Each row is followed by its group and then its class within the group.
[-16   0 -18   5 -10 -19  -1  -7   3 -21   2   8 -20   6  22  -6 -14 -17
 -14  -1  -3  10 -19  24   5  46  13 -35  43   0  47  -1  -5  19  18  22
  39  -2 -48  18  40  -4 -35 -14 -28 -12  -6  -5  22  -3 -10  29  -2  -8
  -7   7   9  -8  -1 -13  12  18  48   7]
(34) Sg
[  7  -5  -3  22  15 -22 -11 -11 -13 -12  -9   5   9  -8   9  -2 -22  -9
 -10   6 -17  -4 -10   1  18   5 -20  19  23 -21   7 -11   7  17 -70   4
  36  19  -9  -4  -8   4 -31  21  -2  -8  -9 -19   0   3 -26  23 -16 -18
  -4  -3  33  -8   3   6   0 -10  25 -22]
(34) qr
[  2  11  -2  34  10   2 -12 -12  11  27  11   5  20  -4   7   4 -18   8
  -3   9  -4  -9  -2  15  -8  25  -8  -1  12  -8  19 -20   7   7  -5  28
  16  22   9 -15  11  16   1  17  27   3 -12   0 -17  14 -12 -12  -2 -22
   4 -11  13 -21  33  14 -18 -37 -13 -24]
(24) nm
[  0   5 -20  18  32  -6  -7  14  -2  41   1  -6   1  -4  37   1   0  -3
  -1  11   6   4   9   0 -17  21   6   7   8 -13   7 -22  21   0   8  15
  -2  25  28 -10   9  17  18  -6  22  -3  -1   1 -19  10 -22  -2  15 -22
  12  -3   3 -13  31  -1 -19 -28 -20   0]
(24) ft
[ 27 -12  -3 -26 -17  18  -6  13  -4 -33   2 -23   7   0 -26  -4 -18  10
 -23   3 -15   0   3  -1 -10 -27 -13 -11  16  10   4   7  22  25  11  13
  10  22  -5  -8  -6  -2  52 -22  -7  25   4 -17   9   5  -2 -25 -30   0
  13   9  23   0   1  30   3  -4  21  -2]
(25) qq
[  9  15  -1   2 -30 -17  -7   5  -1  22  20 -18  13  -2  19  -6  -7   0
 -14   9   0  -3   6   2 -11   8  -1   8  -2 -18  33  -5   3  -3   0  16
  -6  15  20  -2  -2  14  24   9  25   8  -6  -2 -17  11 -26 -20   7 -15
  16 -17   3  -8  21   4 -12 -44  -2  -8]
(24) nm
[ -3 -12  -9   5  -2  -2 -14 -18   0  -7   3  10  -7  -4  10   5 -14  -4
 -43   8   0  -2  -8  15   7  50   2   4  64  -6  14  -6   4   6  12  18
  37   1 -18  49  21  -7 -35  -3 -46  -7  -2 -14   9   2 -19  28 -19 -19
 -18  -1  20  -6   4 -22   6   8  69 -15]
(34) Sg
[ 42 -26   8 -39  -3  15  -8   8 -18 -10   2 -15  25   2 -15  -7  -6  10
 -17   1   9   3   7  -8  -4 -36 -14  -5  -1  21   4   3  36  14  10  22
  -5  27  25  -6  -4   0  56  -3 -21  20  11 -16   4  -2  -2 -16 -44 -11
 -10  -2   4   8 -13  43 -10   8  37   2]
(25) qq
[  7  13  14  16  -4 -17  -5   2  -3  42  12  -6   6   6  35  -2 -21 -14
 -10   3   7   9   7  30 -22  23 -42   3  20  -5  37  -3   4   4  22   5
   2  33  20  10   5  -2  27  18   7   2 -20   4 -20  24 -29  13  -1 -16
  15 -34  21 -22  19  27   5 -12  23   4]
(24) nm
[ 14 -13  12  -7   8  21 -25   9  15  -6  34   1  14  -8 -25  -7   0  23
  -4   8 -24  -9   6   6   5 -21 -42 -20   3  -4  -2   4  11  -1   1  37
   5  19  -6  -5 -19   5  32 -19  -4  -1  -5 -19 -10  -6  15 -18 -20 -28
   4  -1  -2  17   5  23 -20  -9   5  -5]
(25) qq
[ -1  22   5  30  -4 -30 -11  14   6  39   6   6   5   3  26  10 -17  -8
 -13  26   8   5  -7  11 -14  46  -3  29  19 -26  40 -17  -1  -2   0  17
   3  26  25  -2  27  -8  33  15  34  -2 -16   0   5  14 -30  -1  22 -13
  14  -8  23 -10  31  10 -17 -54 -18 -17]
(24) nm
[ -9   5   2  58  17 -29  15   3   9  42   3   6  -7  15  34   4 -21   2
   9  10  -9 -10  18   4  -2  42 -21  -5  18  -7  33  -9   7  -1  19   3
   3  33   6  -3   0  11  11  21  18  -9 -12  24 -25  14 -33  -8   4 -18
 -14   8  22 -23  32   8  -4 -33  16   1]
(24) nm
[ -6  17   1  27  -3  -3 -16  12  -1  15   3   1   7  -2  16   5  -6   7
  -4  18   8 -12   1  16  -2  18 -21 -16   8 -30   9 -13   4   1  17  45
  19  33  28   9   9  27  32  -8  40   1 -28  -3 -31  14 -13 -19  13 -21
  15   0   8 -21  34  -5 -23 -43 -19 -25]
(24) nm
